Here is a tiny trained network, its code and every weight. The questions are about switching its units off for an input and a target symbol, where a switched-off unit gives its printed mean instead of its output.

import numpy as np


def w(rows, s, z=0):
    codes = np.array(rows[::2]) - 128.0
    scale = np.full(codes.shape[1], s)
    scale[-1] = z or s
    return codes * scale


def norm(h):
    return h / np.sqrt((h * h).mean(-1, keepdims=True) + 1e-5)


def f(y):
    return np.maximum(y, 0)


def softmax(a):
    e = np.exp(a - a.max(-1, keepdims=True))
    return e / e.sum(-1, keepdims=True)


def log_softmax(a):
    a = a - a.max(-1, keepdims=True)
    return a - np.log(np.exp(a).sum(-1, keepdims=True))


def net(x, mask):
    ids = ['αδζηστφψ'.index(c) for c in x.split()]
    T = len(ids)
    res = E[ids] + P[:T]
    u = 0
    for l in range(2):
        q, k, v = (norm(res) @ M[l].T for M in (Q, K, V))
        z = softmax(np.where(np.tri(T) > 0, q @ k.T / 4**0.5, -1e9)) @ v
        res = res + np.where(mask[u], z, O[l][:, -1]) @ O[l][:, :-1]
        u += 1
        y = f(norm(res) @ A[l][:, :-1].T + A[l][:, -1])
        res = res + np.where(mask[u : u + 4], y, B[l][:, -1]) @ B[l][:, :-1]
        u += 4
    return log_softmax(norm(res)[-1] @ U[:, :-1].T + U[:, -1])


Q, K, V, O, A, B = {}, {}, {}, {}, {}, {}
E = w([
[134,151,129,82,40],'α',
[130,215,173,74,124],'δ',
[156,67,188,171,122],'ζ',
[145,119,104,85,204],'η',
[144,194,65,90,113],'σ',
[132,8,132,165,93],'τ',
[164,30,160,180,144],'φ',
[148,76,94,165,107],'ψ',
],0.0014)
P = w([
[100,160,120,163,130],'0',
[253,96,164,140,124],'1',
[39,88,117,122,124],'2',
[241,93,157,118,125],'3',
[43,94,114,104,124],'4',
[226,97,150,104,124],'5',
[56,96,116,93,124],'6',
[212,102,143,91,123],'7',
[62,112,110,77,121],'8',
[185,103,128,82,125],'9',
],0.0024)
Q[0] = w([
[126,148,136,190,143],'L0H1',
[161,150,134,134,166],'L0H1',
[136,83,124,114,123],'L0H1',
[248,104,148,109,111],'L0H1',
],0.017)
K[0] = w([
[97,70,142,147,131],'L0H1',
[148,82,114,72,154],'L0H1',
[117,177,113,81,132],'L0H1',
[141,126,115,6,122],'L0H1',
],0.015)
V[0] = w([
[114,226,202,134,87],'L0H1',
[101,169,167,133,242],'L0H1',
[109,122,169,134,3],'L0H1',
[138,197,18,110,122],'L0H1',
],0.0048)
O[0] = w([
[113,226,151,80,226,88],'L0H1',
[173,109,72,48,191,74],'L0H1',
[1,220,177,134,117,65],'L0H1',
[228,177,192,122,74,253],'L0H1',
],0.0041,0.00053)
A[0] = w([
[152,54,69,116,111,83],'L0N1',
[114,82,80,251,136,248],'L0N2',
[139,144,139,119,2,168],'L0N3',
[87,206,170,218,123,218],'L0N4',
],0.0036,0.0013)
B[0] = w([
[206,125,89,79,114,224],'L0N1',
[107,187,134,61,105,254],'L0N2',
[118,58,157,158,244,252],'L0N3',
[130,2,128,85,150,225],'L0N4',
],0.0043,0.0021)
Q[1] = w([
[218,137,157,107,55],'L1H1',
[188,96,142,122,62],'L1H1',
[144,213,181,70,179],'L1H1',
[2,120,72,173,251],'L1H1',
],0.0049)
K[1] = w([
[213,184,134,148,86],'L1H1',
[210,144,114,145,57],'L1H1',
[133,186,158,93,189],'L1H1',
[1,56,115,89,174],'L1H1',
],0.0048)
V[1] = w([
[156,128,110,138,252],'L1H1',
[143,210,136,211,75],'L1H1',
[171,67,210,63,97],'L1H1',
[168,136,121,191,232],'L1H1',
],0.002)
O[1] = w([
[186,125,77,113,240,172],'L1H1',
[62,145,5,140,137,4],'L1H1',
[167,197,223,147,150,243],'L1H1',
[143,150,52,110,217,137],'L1H1',
],0.0021,0.0016)
A[1] = w([
[160,106,146,143,52,222],'L1N1',
[31,178,163,162,128,68],'L1N2',
[212,187,176,138,171,133],'L1N3',
[179,155,153,253,100,2],'L1N4',
],0.0063,0.00094)
B[1] = w([
[129,205,79,105,183,199],'L1N1',
[254,153,77,219,128,170],'L1N2',
[77,135,132,140,25,254],'L1N3',
[60,72,30,225,168,150],'L1N4',
],0.0053,0.0038)
U = w([
[115,48,232,125,186,177],'α',
[97,167,191,100,6,143],'δ',
[86,217,157,62,173,181],'ζ',
[23,72,64,45,106,6],'η',
[254,94,94,80,110,128],'σ',
[188,219,173,186,175,155],'τ',
[108,79,76,246,76,76],'φ',
[82,165,52,144,233,168],'ψ',
],0.0068,0.0018)

Each question gives the input, a string of symbols that net reads in full, and the target symbol t.
The units are the heads (4 rows each of Q, K, V and O) and the neurons (one row each of A and B). Each row of codes is followed by its name. A weight is (code - 128) times the scale printed after its matrix; where a second scale follows, it is the last column's (O, A, B and U).
mask holds one flag per unit, layer by layer, with each layer's heads first. A switched-off unit (its flag False) gives its mean, the last column of its rows in O or B, instead of its output. The means were averaged over made-up inputs and are rounded, as every weight is.
A unit's drop is (log p(t) with every unit on - log p(t) with that unit switched off) / (log p(t) with every unit on - log p(t) with every unit switched off).
The circuit of an input: a set's keep is (log p(t) with only the set's units on - log p(t) with every unit switched off) / (log p(t) with every unit on - log p(t) with every unit switched off). Starting from all 10 units, units are removed one at a time, each time the one whose removal leaves the highest keep (on an exact tie, the one counted first), for as long as the keep stays at least 0.8.
units of the circuit, in order: the units of the circuit, biggest drop first
most important unit: the unit with the biggest drop
k most important neurons of layer l: the k neurons of layer l with the biggest drops, biggest first
drop when u is switched off: that unit's drop, to one decimal
input ψ ψ τ σ ψ η ψ η α, target α: most important unit : L0N3
input ζ ψ δ ψ ψ ζ ψ ψ α ψ, target α: units of the circuit, in order : L0H1, L0N4, L1N3
input ψ ζ δ φ α ψ η, target α: units of the circuit, in order : L0H1, L1N3, L1N1
input α α σ ζ τ φ, target φ: units of the circuit, in order : L1N4, L0H1
input ζ ψ ψ η α σ σ, target ψ: units of the circuit, in order : L0H1, L1N2
input η ζ η η δ σ ζ φ δ ζ, target δ: units of the circuit, in order : L1N3, L0H1
input φ σ φ α φ τ, target α: units of the circuit, in order : L0H1, L0N4, L1N3
input α ζ ψ ζ ψ, target τ: units of the circuit, in order : L0H1, L1N2
input φ τ ψ η η σ δ α ψ φ, target α: units of the circuit, in order : L0H1, L0N2, L1N2
input ψ φ η ζ ζ, target α: units of the circuit, in order : L0H1, L1N3
input ψ τ ψ ψ σ ψ ψ α δ, target α: units of the circuit, in order : L0H1, L0N3, L1N3
input ψ ψ φ σ τ σ τ ζ ψ ζ, target φ: units of the circuit, in order : L0H1, L1N4
input α σ ζ φ τ, target τ: units of the circuit, in order : L0H1, L1N2
input η δ δ, target σ: units of the circuit, in order : L0H1
input ζ τ ψ ζ ψ ζ, target ζ: 3 most important neurons of layer 1 : L1N1, L1N3, L1N2
input ψ ψ ψ η ζ ψ η φ τ α, target α: 2 most important neurons of layer 0 : L0N4, L0N3
input ζ σ ψ α φ, target ψ: 2 most important neurons of layer 1 : L1N2, L1N3
input η α ζ ψ σ σ, target φ: drop when L0H1 is switched off : 0.6
input ψ φ ζ, target α: drop when L1N3 is switched off : 0.3
input τ τ τ α ζ η σ ζ, target φ: drop when L1N4 is switched off : 0.7
input ψ σ ζ α σ, target α: most important unit : L0N3
